Below are the code and all the weights of a small trained network. Each question names an input and a target symbol and asks about switching units off, where a switched-off unit gives its printed mean instead of its output.

import numpy as np


def w(rows, s, z=0):
    codes = np.array(rows[::2]) - 128.0
    scale = np.full(codes.shape[1], s)
    scale[-1] = z or s
    return codes * scale


def norm(h):
    return h / np.sqrt((h * h).mean(-1, keepdims=True) + 1e-5)


def f(y):
    return y / 2 * (1 + np.tanh(0.7978845608 * (y + 0.044715 * y**3)))


def softmax(a):
    e = np.exp(a - a.max(-1, keepdims=True))
    return e / e.sum(-1, keepdims=True)


def log_softmax(a):
    a = a - a.max(-1, keepdims=True)
    return a - np.log(np.exp(a).sum(-1, keepdims=True))


def net(x, mask):
    ids = ['αβγδζηθλμξπστφψω'.index(c) for c in x.split()]
    T = len(ids)
    res = E[ids] + P[:T]
    r = norm(res)
    for j in range(2):
        rows = slice(2 * j, 2 * j + 2)
        q, k, v = (r @ M[0][rows].T for M in (Q, K, V))
        z = softmax(np.where(np.tri(T) > 0, q @ k.T / 2**0.5, -1e9)) @ v
        o = O[0][rows]
        res = res + np.where(mask[j], z, o[:, -1]) @ o[:, :-1]
    y = f(norm(res) @ A[0][:, :-1].T + A[0][:, -1])
    res = res + np.where(mask[2:10], y, B[0][:, -1]) @ B[0][:, :-1]
    return log_softmax(norm(res)[-1] @ U[:, :-1].T + U[:, -1])


Q, K, V, O, A, B = {}, {}, {}, {}, {}, {}
E = w([
[142,100,140,78,85,109,121,121,124],'α',
[118,178,182,112,136,183,139,169,179],'β',
[125,146,149,99,81,110,108,106,161],'γ',
[100,192,154,106,130,154,128,136,146],'δ',
[148,126,122,203,139,193,137,99,180],'ζ',
[75,158,176,65,153,132,121,166,159],'η',
[172,125,159,78,99,102,138,125,147],'θ',
[80,242,105,138,109,104,126,105,83],'λ',
[100,146,115,117,102,117,161,147,145],'μ',
[102,133,107,83,158,132,172,96,176],'ξ',
[174,74,114,112,84,127,145,124,156],'π',
[196,171,173,112,152,143,209,155,100],'σ',
[124,66,155,111,136,116,101,4,95],'τ',
[134,142,114,125,106,111,180,145,175],'φ',
[71,156,203,145,122,115,147,135,97],'ψ',
[99,185,170,238,215,147,189,130,151],'ω',
],0.023)
P = w([
[160,174,96,144,184,44,1,191,77],'0',
[116,193,147,71,108,193,81,147,93],'1',
[115,192,162,86,101,160,115,109,117],'2',
[127,177,185,132,124,170,129,97,134],'3',
[113,149,164,124,116,177,145,102,118],'4',
[127,118,169,130,127,180,165,108,138],'5',
[126,119,156,141,118,176,177,107,129],'6',
[121,102,156,147,124,164,181,107,127],'7',
[117,100,155,145,120,170,188,127,125],'8',
[106,78,146,150,123,170,176,129,119],'9',
[103,61,129,146,118,172,188,128,112],'10',
[86,81,126,154,112,173,181,129,94],'11',
[91,68,104,144,116,185,198,122,105],'12',
],0.0099)
Q[0] = w([
[130,149,130,166,250,165,125,81,111],'H0',
[104,142,116,125,173,120,90,161,156],'H0',
[81,169,181,132,225,144,164,94,108],'H1',
[144,126,111,147,219,132,63,106,127],'H1',
],0.013)
K[0] = w([
[93,77,174,136,69,195,238,91,132],'H0',
[157,182,82,82,121,149,204,131,159],'H0',
[104,72,171,178,104,163,254,87,116],'H1',
[131,182,176,76,77,227,169,70,156],'H1',
],0.0085)
V[0] = w([
[255,183,150,97,178,135,223,162,187],'H0',
[112,129,193,20,153,112,123,136,107],'H0',
[117,96,177,175,39,174,95,220,77],'H1',
[79,127,190,174,200,103,160,143,57],'H1',
],0.0098)
O[0] = w([
[120,86,57,180,136,155,121,173,42,254],'H0',
[87,37,71,88,141,14,106,110,107,166],'H0',
[162,89,167,241,27,75,182,124,181,31],'H1',
[81,78,252,125,162,178,198,166,76,199],'H1',
],0.011,0.006)
A[0] = w([
[239,114,189,191,66,217,85,133,201,201],'N0',
[110,50,105,98,78,137,53,227,48,251],'N1',
[22,79,53,100,189,206,198,155,208,238],'N2',
[173,99,235,171,99,58,94,212,134,188],'N3',
[77,58,109,79,120,38,87,74,141,100],'N4',
[211,1,183,47,27,240,70,40,87,131],'N5',
[192,115,3,133,86,93,24,88,148,89],'N6',
[28,180,179,150,121,104,133,177,159,176],'N7',
],0.0076,0.0031)
B[0] = w([
[47,103,47,162,127,165,122,32,76,171],'N0',
[191,178,132,177,139,109,213,111,99,188],'N1',
[75,106,33,150,168,186,88,95,128,248],'N2',
[88,80,35,181,49,149,154,41,174,145],'N3',
[227,81,129,164,153,158,44,111,132,159],'N4',
[126,226,159,122,203,75,134,194,225,154],'N5',
[54,130,211,118,69,176,97,254,145,154],'N6',
[82,129,113,179,166,56,130,89,222,161],'N7',
],0.0095,0.011)
U = w([
[161,90,131,128,108,111,94,111,145,217],'α',
[184,110,82,184,120,99,166,124,124,2],'β',
[107,114,147,107,126,130,87,153,161,133],'γ',
[177,126,109,153,175,82,137,104,164,144],'δ',
[141,179,137,152,122,225,96,16,145,71],'ζ',
[170,46,120,152,177,67,104,63,113,134],'η',
[154,66,130,160,138,127,69,198,85,80],'θ',
[72,218,121,85,157,84,169,99,174,117],'λ',
[107,163,86,127,145,75,161,80,204,52],'μ',
[85,159,104,49,207,149,76,127,66,146],'ξ',
[69,148,90,146,80,125,93,191,153,188],'π',
[190,108,126,134,126,127,195,119,2,190],'σ',
[124,157,211,82,221,128,83,78,154,185],'τ',
[139,203,97,135,155,135,146,218,117,10],'φ',
[50,44,192,121,73,99,163,41,110,192],'ψ',
[63,149,239,160,229,164,139,175,106,67],'ω',
],0.0086,0.0022)

Each question gives the input, a string of symbols that net reads in full, and the target symbol t.
The units are the heads (2 rows each of Q, K, V and O) and the neurons (one row each of A and B). Each row of codes is followed by its name. A weight is (code - 128) times the scale printed after its matrix; where a second scale follows, it is the last column's (O, A, B and U).
mask holds one flag per unit, heads first, then neurons. A switched-off unit (its flag False) gives its mean, the last column of its rows in O or B, instead of its output. The means were averaged over made-up inputs and are rounded, as every weight is.
A unit's drop is (log p(t) with every unit on - log p(t) with that unit switched off) / (log p(t) with every unit on - log p(t) with every unit switched off).
The circuit of an input: a set's keep is (log p(t) with only the set's units on - log p(t) with every unit switched off) / (log p(t) with every unit on - log p(t) with every unit switched off). Starting from all 10 units, units are removed one at a time, each time the one whose removal leaves the highest keep (on an exact tie, the one counted first), for as long as the keep stays at least 0.8.
units of the circuit, in order: the units of the circuit, biggest drop first
most important unit: the unit with the biggest drop
heads that matter: for each layer, one digit per head in row order, 1 if its drop is at least 0.15 and else 0, layers parted by /
input ψ γ μ ξ ζ ψ ω λ ξ ξ π ζ π, target ψ: units of the circuit, in order	(H1 H0)
input λ λ β θ η η ζ η, target η: units of the circuit, in order	(H0 H1 N4)
input ω δ θ ξ ξ φ, target ω: heads that matter	01
input φ η ξ σ, target σ: units of the circuit, in order	(H0 N1 N2)
input β η θ ω σ ψ ψ λ, target ψ: units of the circuit, in order	(H1 H0)
input λ ζ λ ζ π β ξ ω η β η π, target λ: most important unit	N5
input σ ζ τ, target τ: heads that matter	00
input ζ σ φ, target ζ: units of the circuit, in order	(H0 N0)
input φ η ζ μ ζ β η ζ π, target φ: heads that matter	01
input β β μ ζ ξ η ξ ψ η η, target ψ: heads that matter	01
input θ ω φ, target θ: heads that matter	11
input ξ η ζ μ σ ψ σ, target ψ: units of the circuit, in order	(H1 N3 H0)
input σ ζ α α ξ α, target σ: heads that matter	10
input ψ ξ π, target ψ: heads that matter	01
input τ ω ξ ξ μ π, target τ: heads that matter	10
input β η ω ζ τ π, target β: heads that matter	11
input ξ ξ ξ ω ξ φ ζ π π α, target ξ: units of the circuit, in order	(H1)
input σ ω σ π, target σ: units of the circuit, in order	(H0 N1)
input ζ β η θ π φ π ξ σ π, target ζ: heads that matter	10
input ω ξ ω δ η ζ τ σ ω λ γ, target ω: units of the circuit, in order	(H1)
